Here is a tiny trained network, its code and every weight. The questions are about switching its units off for an input and a class, where a switched-off unit gives its printed mean instead of its output.

import numpy as np


def w(rows, s, z=0):
    codes = np.array(rows[::2]) - 128.0
    scale = np.full(codes.shape[1], s)
    scale[-1] = z or s
    return codes * scale


def f(y):
    return y / 2 * (1 + np.tanh(0.7978845608 * (y + 0.044715 * y**3)))


def log_softmax(a):
    a = a - a.max(-1, keepdims=True)
    return a - np.log(np.exp(a).sum(-1, keepdims=True))


def net(x, mask):
    res = np.array(x, float).reshape(1, 6) / 4 @ E
    y = f(res @ A[0][:, :-1].T + A[0][:, -1])
    res = res + np.where(mask, y, B[0][:, -1]) @ B[0][:, :-1]
    return log_softmax(res[-1] @ U[:, :-1].T + U[:, -1])


A, B = {}, {}
E = w([
[55,91,94,69,183,52,127,60],'x0',
[96,156,125,170,72,166,12,219],'x1',
[153,7,52,219,30,177,105,120],'x2',
[80,86,113,236,135,100,251,199],'x3',
[141,151,168,111,114,204,255,88],'x4',
[224,164,174,242,92,43,104,171],'x5',
],0.0082)
A[0] = w([
[126,175,54,226,135,244,130,130,195],'n0',
[181,179,233,113,82,120,95,146,233],'n1',
[105,29,23,111,134,59,228,79,158],'n2',
[169,7,34,118,110,111,254,102,222],'n3',
[70,130,67,139,77,228,156,191,189],'n4',
[49,74,46,147,190,49,175,118,252],'n5',
[171,183,163,185,108,68,48,243,152],'n6',
[73,197,81,133,198,51,117,188,165],'n7',
[90,65,144,126,130,149,111,131,131],'n8',
[233,164,198,172,103,110,105,93,206],'n9',
[86,162,103,29,207,107,26,101,178],'n10',
[111,161,168,113,115,126,216,52,127],'n11',
],0.007,0.0039)
B[0] = w([
[147,144,57,113,98,164,146,139,187],'n0',
[96,245,194,233,180,198,149,140,203],'n1',
[190,101,125,93,126,59,159,116,229],'n2',
[223,106,57,88,112,108,153,53,245],'n3',
[182,80,77,73,2,227,38,130,188],'n4',
[113,34,100,121,71,50,173,146,227],'n5',
[128,177,103,171,103,127,116,129,226],'n6',
[60,86,156,173,78,100,108,188,189],'n7',
[154,85,54,93,137,108,104,137,144],'n8',
[144,235,65,183,178,119,175,111,207],'n9',
[68,118,194,77,141,135,43,68,233],'n10',
[173,115,131,106,131,117,80,133,189],'n11',
],0.0082,0.011)
U = w([
[176,102,102,101,65,231,134,184,174],'0',
[48,81,180,156,72,43,154,243,24],'1',
[208,86,98,86,136,12,192,97,220],'2',
[169,254,134,193,166,112,190,158,159],'3',
[93,164,185,90,168,118,76,77,5],'4',
],0.008,0.00029)

Each question gives the input, the list of numbers given to net, and the class t.
The units are the neurons (one row each of A and B). Each row of codes is followed by its name. A weight is (code - 128) times the scale printed after its matrix; where a second scale follows, it is the last column's (A, B and U).
mask holds one flag per neuron, in row order. A switched-off neuron (its flag False) gives its mean, the last column of its row in B, instead of its output. The means were averaged over made-up inputs and are rounded, as every weight is.
A unit's drop is (log p(t) with every unit on - log p(t) with that unit switched off) / (log p(t) with every unit on - log p(t) with every unit switched off).
The circuit of an input: a set's keep is (log p(t) with only the set's units on - log p(t) with every unit switched off) / (log p(t) with every unit on - log p(t) with every unit switched off). Starting from all 12 units, units are removed one at a time, each time the one whose removal leaves the highest keep (on an exact tie, the one counted first), for as long as the keep stays at least 0.8.
circuit, biggest first: the units of the circuit, biggest drop first
unit that matters most: the unit with the biggest drop
top k neurons: the k neurons with the biggest drops, biggest first
drop of u: that unit's drop, to one decimal
input [-1,2,-8,7,1,1], class 1: circuit, biggest first => (n7)
input [2,2,-4,5,-1,-7], class 1: circuit, biggest first => (n7; n3)
input [5,-2,5,-6,8,8], class 3: circuit, biggest first => (n9; n5)
input [6,-3,-4,-2,3,4], class 4: top 2 neurons => (n3; n10)
input [2,3,-1,3,-3,-4], class 1: circuit, biggest first => (n3; n7)
input [0,0,8,7,-6,-3], class 2: top 2 neurons => (n2; n3)
input [8,1,0,0,-2,6], class 1: circuit, biggest first => (n3; n7)
input [8,3,-6,-1,5,8], class 3: top 2 neurons => (n1; n9)
input [4,6,3,8,5,-1], class 0: top 3 neurons => (n4; n0; n9)
input [-3,4,-8,2,5,-4], class 4: top 2 neurons => (n9; n5)
input [5,6,2,-3,-3,-1], class 4: top 2 neurons => (n10; n5)
input [-8,3,2,3,-4,4], class 3: drop of n9 => 0.1
input [-4,-1,1,-3,7,2], class 3: drop of n9 => 0.1
input [4,5,2,-8,8,2], class 4: unit that matters most => n6
input [1,4,1,-3,-6,-4], class 4: drop of n5 => 0.1
